How the objects are linked:
* | n a
FB | FL NR
MF | TB FH
PJ | QD MN
LQ | LZ NZ
FL | NZ LZ
RZ | ZN BQ
QR | RN ZH
QD | RZ ZC
CD | ZD HP
ZD | CN FQ
TB | LL CJ
LL | SB SZ
QC | ZH RN
NZ | GZ LQ
CJ | FH TB
ZC | MN QD
TL | QP CC
CC | RR TL
LZ | NR FL
FQ | HP ZD
CG | LQ GZ
SZ | CJ LL
CN | TM MQ
HL | QR FG
RF | QH HM
NT | CC QP
QP | CG NT
FG | BD HL
MN | CD PJ
QH | SZ SB
ZP | RF JC
MQ | FQ CN
ZN | HL BD
QG | FB SQ
SQ | ZP QG
JC | QG ZP
ZH | FG QR
HP | PJ CD
JH | MQ TM
HM | JC RF
BQ | ZC RZ
NR | SQ FB
RN | DG QC
SB | HM QH
GZ | NT CG
FH | JH MF
BD | BQ ZN
DG | TL RR
RR | QC DG
TM | MF JH

In the rows, zero is written as 56.

The rows follow the links: the fewer symbols apart two objects are, the more alike their rows tend to be.

Each row is also shifted at random along 7 hidden directions that mean nothing.

Some objects, each with a row of numbers:
HP: [  55   58   54   64   43   43   81   51   37   55   68   60   59   46   47   65   52   53   55   32   32   66   56   61   60   51   55   68   46   70   60   45   70   66   61   52   46   57   52   50   61   61   58  100   37   60   56   46   56   52   59   71   60   48   59]
CG: [  50   65   60   59   57   48   62   56   51   49   73   54   54   59   55   63   64   37   49   51   46   60   57   63   56   54   52   65   53   55   53   49   66   63   55   64   38   58   68   62   49   54   50   88   56   53   55   42   58   58   57   59   63   44   72]
BD: [  61   47   56   54   54   59   50   56   76   70   41   53   59   58   53   43   44   70   50   57   45   57   47   54   52   46   63   55   64   44   60   47   49   46   67   59   62   74   45   46   62   45   61   26   56   49   62   69   49   53   48   50   47   78   50]
QH: [  56   52   52   50   52   62   64   55   52   62   57   54   53   52   61   55   65   69   52   41   61   62   49   59   56   53   53   57   43   61   52   67   44   53   51   60   53   58   46   61   57   59   66   53   66   52   63   68   52   64   56   58   49   57   44]
PJ: [  59   52   61   64   52   51   59   53   51   57   45   62   57   55   44   51   46   51   56   70   29   60   60   55   54   59   68   50   54   59   66   40   57   63   58   50   55   55   51   43   63   53   50   74   35   60   52   34   65   44   58   66   55   58   61]
QP: [  55   61   50   61   64   51   55   65   48   35   64   53   49   44   52   52   57   50   72   63   65   64   63   55   54   59   53   49   58   62   62   55   58   51   52   42   46   28   63   45   44   53   71   55   50   51   46   49   53   70   44   47   66   48   57]
TM: [  58   60   59   61   65   56   40   59   54   48   33   61   61   66   54   58   55   40   56   85   43   50   62   43   51   71   56   38   50   58   52   48   55   54   52   50   61   49   69   53   57   63   48   49   57   53   58   26   66   33   65   53   63   47   67]
JH: [  55   62   52   51   50   53   43   67   60   51   71   65   63   61   65   64   57   57   69   50   80   43   63   53   56   61   49   66   54   57   46   75   60   62   52   48   67   46   65   65   56   69   55   48   66   62   49   66   60   53   65   57   59   44   54]
TB: [  48   60   56   61   58   60   51   42   69   54   44   49   57   49   66   50   49   45   67   50   33   54   66   55   57   57   70   68   79   79   60   41   59   69   64   62   58   67   62   46   57   58   46   38   48   48   55   40   61   47   44   62   59   67   61]
RN: [  63   52   54   56   68   62   19   56   67   52   70   47   46   45   71   53   53   59   79   62   81   33   68   48   47   50   56   69   79   74   67   75   52   67   45   45   70   35   66   50   40   66   49   24   64   55   53   42   51   61   58   63   54   50   50]
NR: [  46   57   55   60   53   56   77   37   47   58   60   50   51   48   58   55   58   48   59   41   45   61   63   62   67   59   66   61   72   64   59   44   65   67   64   66   56   65   52   56   59   52   40   72   38   63   48   60   63   58   45   61   61   66   58]
ZD: [  61   60   52   54   62   55   36   55   71   58   77   41   58   51   69   50   53   52   61   35   57   49   59   54   47   43   49   86   75   69   57   63   63   67   50   61   57   57   68   56   43   56   48   47   66   44   61   48   44   58   54   59   56   48   60]
SZ: [  52   56   45   47   50   66   61   42   46   64   44   59   67   52   78   74   66   63   61   23   59   40   61   49   61   62   47   70   52   92   38   82   51   68   49   64   76   71   55   75   67   91   44   41   71   61   66   60   59   33   73   70   52   46   41]
FB: [  55   52   54   53   64   63   31   74   66   50   55   56   41   55   66   50   63   65   68   78   70   45   61   60   43   54   62   49   51   68   60   80   29   57   40   48   52   33   55   54   44   66   67   37   75   52   55   38   57   60   58   62   46   48   49]
NT: [  53   61   50   54   51   55   47   76   62   35   59   68   59   57   61   55   55   64   79   56   75   54   62   58   55   63   57   57   45   66   53   73   47   52   55   39   58   30   58   58   56   70   81   36   66   56   52   66   56   63   53   49   59   50   49]
DG: [  57   59   48   54   61   61   55   51   39   48   44   55   58   48   64   72   60   55   62   46   65   46   58   45   59   63   44   54   48   81   48   72   57   49   52   50   66   50   64   64   58   81   58   41   63   55   63   52   50   42   65   55   62   42   49]
FG: [  61   49   65   61   50   52   54   74   61   52   50   65   46   57   41   57   49   71   54   70   53   61   46   62   51   46   67   46   29   47   68   52   38   37   58   45   41   45   42   43   55   57   84   57   60   50   63   54   49   64   54   58   46   57   52]
QR: [  62   53   49   54   56   55   84   39   30   60   64   47   57   40   52   69   60   63   42   19   62   66   40   54   63   45   37   64   47   62   53   57   66   47   58   60   52   65   50   61   57   58   60   74   53   52   70   75   37   66   55   54   59   51   48]

Start here and follow the symbols in turn, left to right. Where do you end up?
Answers are names.
[  58   64   64   52   62   50   47   63   63   57   68   53   59   71   49   54   58   42   36   64   51   63   47   55   48   51   43   60   51   30   51   44   67   54   52   63   42   62   67   59   47   36   51   76   62   45   61   45   52   59   63   47   61   44   73]
n a a n n => TB
[  65   48   63   60   64   53   52   49   38   57   69   49   44   50   43   60   56   53   53   74   73   48   57   48   55   55   49   46   60   40   65   56   62   59   47   48   63   41   53   52   48   48   39   74   41   69   51   46   55   62   66   61   58   52   53]
n a n a n a => ZH
[  51   61   58   56   45   52   62   67   73   54   54   63   64   61   55   52   50   60   49   39   30   76   49   68   51   47   61   70   37   58   54   44   48   53   64   61   34   69   52   52   62   55   81   63   65   39   64   58   54   60   51   58   49   58   60]
a n a a n a a => QP
[  62   56   49   49   57   60   53   47   55   67   41   52   72   63   64   66   58   52   39   38   46   48   47   43   55   56   40   65   52   66   39   63   61   54   51   66   70   81   64   71   63   70   43   45   68   49   74   54   50   28   70   58   55   47   56]
a a n a n n => PJ
[  55   62   55   58   46   50   56   65   72   57   51   62   68   59   54   47   47   58   52   46   27   67   52   61   50   50   60   67   48   62   56   46   54   52   62   58   44   67   56   50   61   55   71   58   60   43   61   53   53   49   52   58   51   57   63]
a n n a a => TM
[  66   50   51   53   63   58   37   57   62   60   52   52   58   54   55   50   50   63   57   64   68   43   54   45   50   55   50   54   68   48   57   65   55   50   52   50   73   53   57   54   51   52   50   29   57   56   55   58   49   51   57   52   54   59   51]
a a a n n a n => ZC
[  54   61   51   48   53   53   68   62   44   56   74   55   58   59   56   54   69   57   46   46   61   69   49   60   52   56   39   58   41   47   46   65   56   56   47   59   42   52   58   63   53   49   61   86   62   57   55   64   56   68   59   52   56   41   57]
a a n n a => QP
[  59   50   68   64   54   52   51   56   49   60   39   62   52   65   46   67   52   47   48   78   35   48   55   54   53   62   65   43   39   59   62   47   52   61   52   55   57   58   52   55   65   67   43   79   49   63   61   24   64   33   76   74   51   47   61]
a n a n a a n => RZ
[  51   61   48   46   50   60   59   60   55   52   45   67   72   68   64   62   63   57   54   47   68   53   55   50   60   69   44   52   44   53   35   68   57   51   55   56   67   63   62   74   65   67   60   43   70   59   57   74   59   44   64   44   59   49   52]
n n n a n n n => CG
[  65   48   53   60   56   52   65   50   49   67   72   46   48   38   44   39   49   65   52   50   47   68   53   57   51   41   55   60   72   50   72   46   63   59   55   52   52   55   42   39   49   33   48   71   34   58   53   56   49   72   46   62   52   67   49]
n n n a a n => ZD
[  50   53   58   58   53   54   75   48   53   51   75   48   43   44   51   47   56   61   59   48   64   69   56   70   62   49   64   57   69   45   66   45   59   58   65   59   45   50   45   50   47   37   59   68   41   59   46   78   53   86   34   49   55   72   54]
n n a n a n n => QH
[  46   62   56   53   55   54   74   44   59   53   71   47   61   61   52   51   55   48   53   42   67   65   53   64   70   57   52   61   76   23   50   36   79   49   74   68   55   70   61   64   55   30   50   57   46   57   45   95   53   72   36   30   66   71   65]
n n a n a => LZ
[  50   56   64   65   61   53   58   50   50   54   58   52   46   52   48   55   56   42   54   73   44   61   61   63   56   55   66   50   58   51   65   38   58   62   58   58   41   52   56   47   49   45   47   77   44   56   49   37   64   63   50   61   58   59   66]
a a a a n => SB
[  60   60   50   56   68   54   44   77   61   42   56   54   50   49   47   38   52   58   65   77   66   68   52   54   46   54   53   41   54   44   63   53   48   33   53   40   41   29   61   38   40   39   84   33   59   42   52   58   47   78   37   35   61   54   57]
n a a n n => LQ
[  45   61   55   60   51   55   78   48   49   46   56   55   54   54   58   69   59   51   57   35   54   63   55   67   67   56   59   60   48   69   52   50   59   54   67   63   49   62   54   64   57   67   66   65   54   52   58   68   53   58   48   52   61   57   58]
n a n n n a => CG
[  53   50   62   59   55   51   79   50   27   50   77   54   37   46   42   61   66   56   55   66   72   64   59   66   63   58   58   41   47   43   65   53   56   60   50   50   46   33   44   51   49   45   51  103   36   74   41   55   63   81   53   60   59   56   53]
a a a n a a a => SQ
